Small tables with named rows and columns. After each table, cells are looked up by row and column.

gar =
|  | mep | ziboti | kom | lunuma | kuz | lozov |
|---|---|---|---|---|---|---|
| dup | 163 | 107 | 107 | 120 | 171 | 255 |
| zuforom | 125 | 43 | 119 | 7 | 61 | 12 |
| fizeza | 126 | 122 | 76 | 70 | 215 | 145 |

dup, lunuma => 120
zuforom, lozov => 12
zuforom, ziboti => 43
dup, kuz => 171
fizeza, lozov => 145
zuforom, lunuma => 7
dup, ziboti => 107
zuforom, kuz => 61
fizeza, ziboti => 122
dup, lozov => 255
fizeza, lunuma => 70
fizeza, mep => 126
fizeza, kuz => 215
dup, kom => 107

pogitoz
        rekirov  gedeg  forof  baromen
fufa       12.9   51.6   59.4     13.0
fabib      73.5   86.5   10.7     75.6
mozata     37.0   30.7   52.2     46.5
govit      65.3   10.8   60.5     64.7
sot        27.4   46.2   20.2     56.7
muga       72.9   64.2   23.7     25.9

muga, gedeg: 64.2
sot, forof: 20.2
fabib, rekirov: 73.5
sot, baromen: 56.7
muga, rekirov: 72.9
sot, gedeg: 46.2

tovup
         risigi  por  zefe  pip  nugop  melur  fusol  niz  mupufot
diz         0.9  0.7   0.5  0.7    0.7    0.4    0.6  0.7      0.4
kad         0.5  0.6   0.6  0.5    0.6    0.5    0.6  0.5      0.7
duli        0.5  0.6   0.5  0.4    0.7    0.3    0.6  0.4      0.5
veduzok     0.4  0.5   0.7  0.5    0.6    0.5    0.3  0.8      0.7
lufatel     0.8  0.5   0.4  0.7    0.6    0.5    0.3  1.0      0.1
pil         0.8  0.6   0.8  0.4    0.7    0.4    0.4  0.5      0.1
rozef       0.5  0.6   0.4  0.6    0.8    0.2    0.7  0.3      0.4

melur of pil: 0.4
niz of lufatel: 1.0
pip of rozef: 0.6
zefe of veduzok: 0.7
pip of diz: 0.7
zefe of duli: 0.5
por of pil: 0.6
niz of kad: 0.5
nugop of kad: 0.6
mupufot of pil: 0.1
fusol of pil: 0.4
melur of kad: 0.5
mupufot of lufatel: 0.1
Row with the largest nugop: rozef

nakom:
        gorer  zil  turaku  sebi  moni  ruf
gunepu     53   45      96    33    47   57
labu       50   44      94    32    44   56
gediri     68   86      40    88    97   57
pip        47   53       0    70    62   65

What is the ruf of gediri in nakom?
57
What is the turaku of labu in nakom?
94
What is the moni of pip in nakom?
62
What is the sebi of pip in nakom?
70
What is the gorer of gediri in nakom?
68
What is the ruf of labu in nakom?
56
What is the moni of labu in nakom?
44
What is the zil of labu in nakom?
44
What is the zil of gunepu in nakom?
45
What is the sebi of gunepu in nakom?
33
What is the turaku of gediri in nakom?
40
What is the zil of pip in nakom?
53
What is the gorer of pip in nakom?
47
What is the zil of gediri in nakom?
86
What is the ruf of pip in nakom?
65
What is the turaku of gunepu in nakom?
96
What is the moni of gediri in nakom?
97
What is the sebi of gediri in nakom?
88
What is the gorer of gunepu in nakom?
53
Row with the largest sebi: gediri

sozimon:
columns: kefo, lataki, peb, lamakos, bibu
gegimo: [21617, 46867, -23549, 37195, 23420]
vifi: [-15807, -12695, 52986, 13779, -60735]
ref: [-40517, -27429, -23184, 9086, -37522]
tunane: [-24357, -28557, -6274, 4504, -37529]
ruke: [-14518, -31767, 34052, 21633, -35542]
binoli: [-36692, -43090, 41126, 40030, -64440]
puperas: [-36268, -32784, 26271, 4412, -44267]
raz: [-46144, -18284, -14416, -32334, -8056]
tebetak: [-19713, -32537, -7869, -23464, -6951]
sab: [2160, 25713, 56959, -14777, -84413]
bib: [-51537, -25569, -12310, -43951, -5271]
vuve: [42260, 18225, 2248, -63032, -44487]

kefo of binoli is -36692
peb of vuve is 2248
lamakos of ref is 9086
lataki of puperas is -32784
lataki of gegimo is 46867
lamakos of gegimo is 37195
lamakos of vuve is -63032
kefo of ref is -40517
lamakos of tebetak is -23464
peb of ref is -23184
lataki of tebetak is -32537
peb of puperas is 26271
kefo of gegimo is 21617
lataki of tunane is -28557
lamakos of binoli is 40030
peb of raz is -14416
lamakos of puperas is 4412
lataki of sab is 25713
bibu of raz is -8056

vevanib
fields: beg, zepeva, giv
fef: [6, 54, 38]
fizod: [44, 53, 6]
zot: [36, 51, 6]
pem: [75, 48, 26]
dite: [7, 46, 56]
bave: [39, 36, 79]

What is the zepeva of zot in vevanib?
51
What is the beg of pem in vevanib?
75
What is the giv of fef in vevanib?
38
What is the giv of fizod in vevanib?
6
What is the zepeva of fef in vevanib?
54
What is the zepeva of pem in vevanib?
48
What is the giv of pem in vevanib?
26
What is the zepeva of bave in vevanib?
36
What is the zepeva of fizod in vevanib?
53
Row with the largest beg: pem

tul
cols = pusudu, ras, vogid, gezeme, pokalo, muz, foturon, gid, podav
setu: [119, 201, 108, 114, 80, 215, 171, 58, 60]
zes: [130, 154, 142, 117, 148, 180, 212, 127, 100]
bagomet: [127, 156, 127, 184, 159, 143, 108, 183, 229]
gok: [192, 155, 188, 133, 172, 110, 78, 142, 146]
veke: [181, 68, 200, 152, 190, 71, 197, 197, 158]
vik: [110, 171, 119, 161, 157, 183, 155, 171, 190]
vepo: [112, 121, 148, 137, 179, 117, 137, 198, 178]
fogato: [120, 162, 178, 111, 188, 170, 196, 187, 117]
suz: [201, 55, 88, 246, 80, 116, 155, 132, 207]

What is the gezeme of vik in tul? 161
What is the pusudu of vik in tul? 110
What is the gid of gok in tul? 142
What is the vogid of veke in tul? 200
What is the ras of setu in tul? 201
What is the vogid of bagomet in tul? 127

tireni =
,vuge,ges,ladevov,pil,tifolom,vugid,viv,sib,gomibi,deren
labe,-0.4,-4.2,3.3,5.5,3.0,-1.6,0.2,-0.7,2.3,-4.2
videno,-1.5,-1.8,-1.3,-0.6,-1.0,-2.3,1.7,0.8,-0.5,-2.5
dabe,-1.8,-0.4,-1.8,-1.1,-0.6,-0.9,0.4,0.4,-2.2,-0.3
kip,-3.8,0.2,-2.5,-3.6,-0.3,1.9,-1.0,-1.2,1.9,0.3
lik,-3.3,-3.3,-2.0,-4.1,-1.3,-0.4,2.6,1.0,-2.4,-0.6
nit,-1.5,-0.6,-1.3,-1.2,-0.8,-0.2,-0.9,-1.0,-0.5,-0.7
begu,-1.1,-2.7,7.4,6.3,6.1,-1.8,-1.9,0.3,0.7,-9.1
ged,-0.9,-2.6,7.8,6.6,6.4,-2.1,-1.9,0.7,0.9,-9.2

What is the ladevov of dabe in tireni? -1.8
What is the viv of labe in tireni? 0.2
What is the vuge of ged in tireni? -0.9
What is the gomibi of dabe in tireni? -2.2
What is the tifolom of ged in tireni? 6.4
What is the sib of begu in tireni? 0.3
What is the tifolom of lik in tireni? -1.3
What is the gomibi of lik in tireni? -2.4
What is the tifolom of kip in tireni? -0.3
What is the ges of lik in tireni? -3.3
What is the pil of dabe in tireni? -1.1
What is the ges of kip in tireni? 0.2
What is the tifolom of labe in tireni? 3.0
What is the ladevov of labe in tireni? 3.3
What is the deren of nit in tireni? -0.7
What is the vugid of dabe in tireni? -0.9
What is the tifolom of dabe in tireni? -0.6
What is the deren of lik in tireni? -0.6
Row with the largest ges: kip

lusav
        pelipe  zot  refen  rosuse  fola  tazazag  ras  ritun
duvebi     0.5  0.5    0.5     0.5   0.5      0.4  0.6    0.5
zetu       0.4  0.4    0.6     0.7   0.6      0.5  0.8    0.3
luzuv      0.6  0.5    0.4     0.6   0.7      0.2  0.5    0.5
zak        0.7  0.5    0.3     0.8   0.6      0.8  0.4    0.6
fabat      0.6  0.6    0.4     0.5   0.6      0.4  0.4    0.6
mutut      0.6  0.5    0.5     0.6   0.7      0.3  0.4    0.7
rirope     0.5  0.5    0.5     0.5   0.6      0.4  0.7    0.4
tizo       0.7  0.6    0.4     0.6   0.5      0.6  0.4    0.6
vol        0.5  0.5    0.6     0.4   0.6      0.2  0.5    0.6
bil        0.6  0.6    0.4     0.5   0.6      0.3  0.4    0.6
tos        0.6  0.5    0.4     0.5   0.6      0.4  0.4    0.6
bep        0.6  0.7    0.5     0.4   0.5      0.6  0.4    0.7
suf        0.5  0.5    0.5     0.6   0.6      0.4  0.4    0.7

rosuse of vol: 0.4
zot of fabat: 0.6
pelipe of fabat: 0.6
refen of tizo: 0.4
fola of duvebi: 0.5
zot of tos: 0.5
tazazag of tos: 0.4
ras of suf: 0.4

loto =
columns: lozir, pana
mikoz: [-5.23, 0.29]
kesi: [7.78, 2.16]
fid: [4.44, -1.75]
paseza: [-4.20, 3.45]
lod: [-4.72, 3.35]
gogokin: [4.30, 1.50]
muv: [-4.92, -0.41]
rit: [5.76, -1.76]
pokamom: [-4.65, 3.89]
faza: [-7.42, 3.01]
limi: [3.46, -0.53]
leke: [-1.85, 3.64]

leke, lozir -> -1.85
rit, lozir -> 5.76
mikoz, pana -> 0.29
faza, pana -> 3.01
pokamom, lozir -> -4.65
gogokin, pana -> 1.50
muv, lozir -> -4.92
limi, lozir -> 3.46
Row with the largest pana: pokamom

pum:
|  | mabe | patomu |
|---|---|---|
| gak | 4.02 | -23.70 |
| sir | 27.03 | -70.62 |
| domi | -44.16 | 79.14 |
| mepel | -10.26 | 15.72 |
| tesi | -22.58 | 13.16 |

mepel, mabe => -10.26
gak, patomu => -23.70
domi, patomu => 79.14
tesi, patomu => 13.16
sir, patomu => -70.62
mepel, patomu => 15.72
gak, mabe => 4.02
tesi, mabe => -22.58
sir, mabe => 27.03
domi, mabe => -44.16

nusite:
,donapop,kenem,kamumep,zaniv
mozil,78,55,66,12
segep,67,75,12,87
nak,72,50,49,55
bok,73,89,72,45
dabam,82,56,61,41
tili,51,38,29,54
rifomed,72,33,41,58
boruli,34,13,59,21
fop,8,40,33,60
besa,42,48,12,29
getasum,46,87,36,66
naposo,19,61,89,68
fuz,65,42,38,64

What is the kamumep of besa in nusite?
12
What is the kamumep of mozil in nusite?
66
What is the kamumep of getasum in nusite?
36
What is the zaniv of naposo in nusite?
68
What is the kenem of rifomed in nusite?
33
What is the kenem of besa in nusite?
48
What is the donapop of tili in nusite?
51
Row with the largest kenem: bok

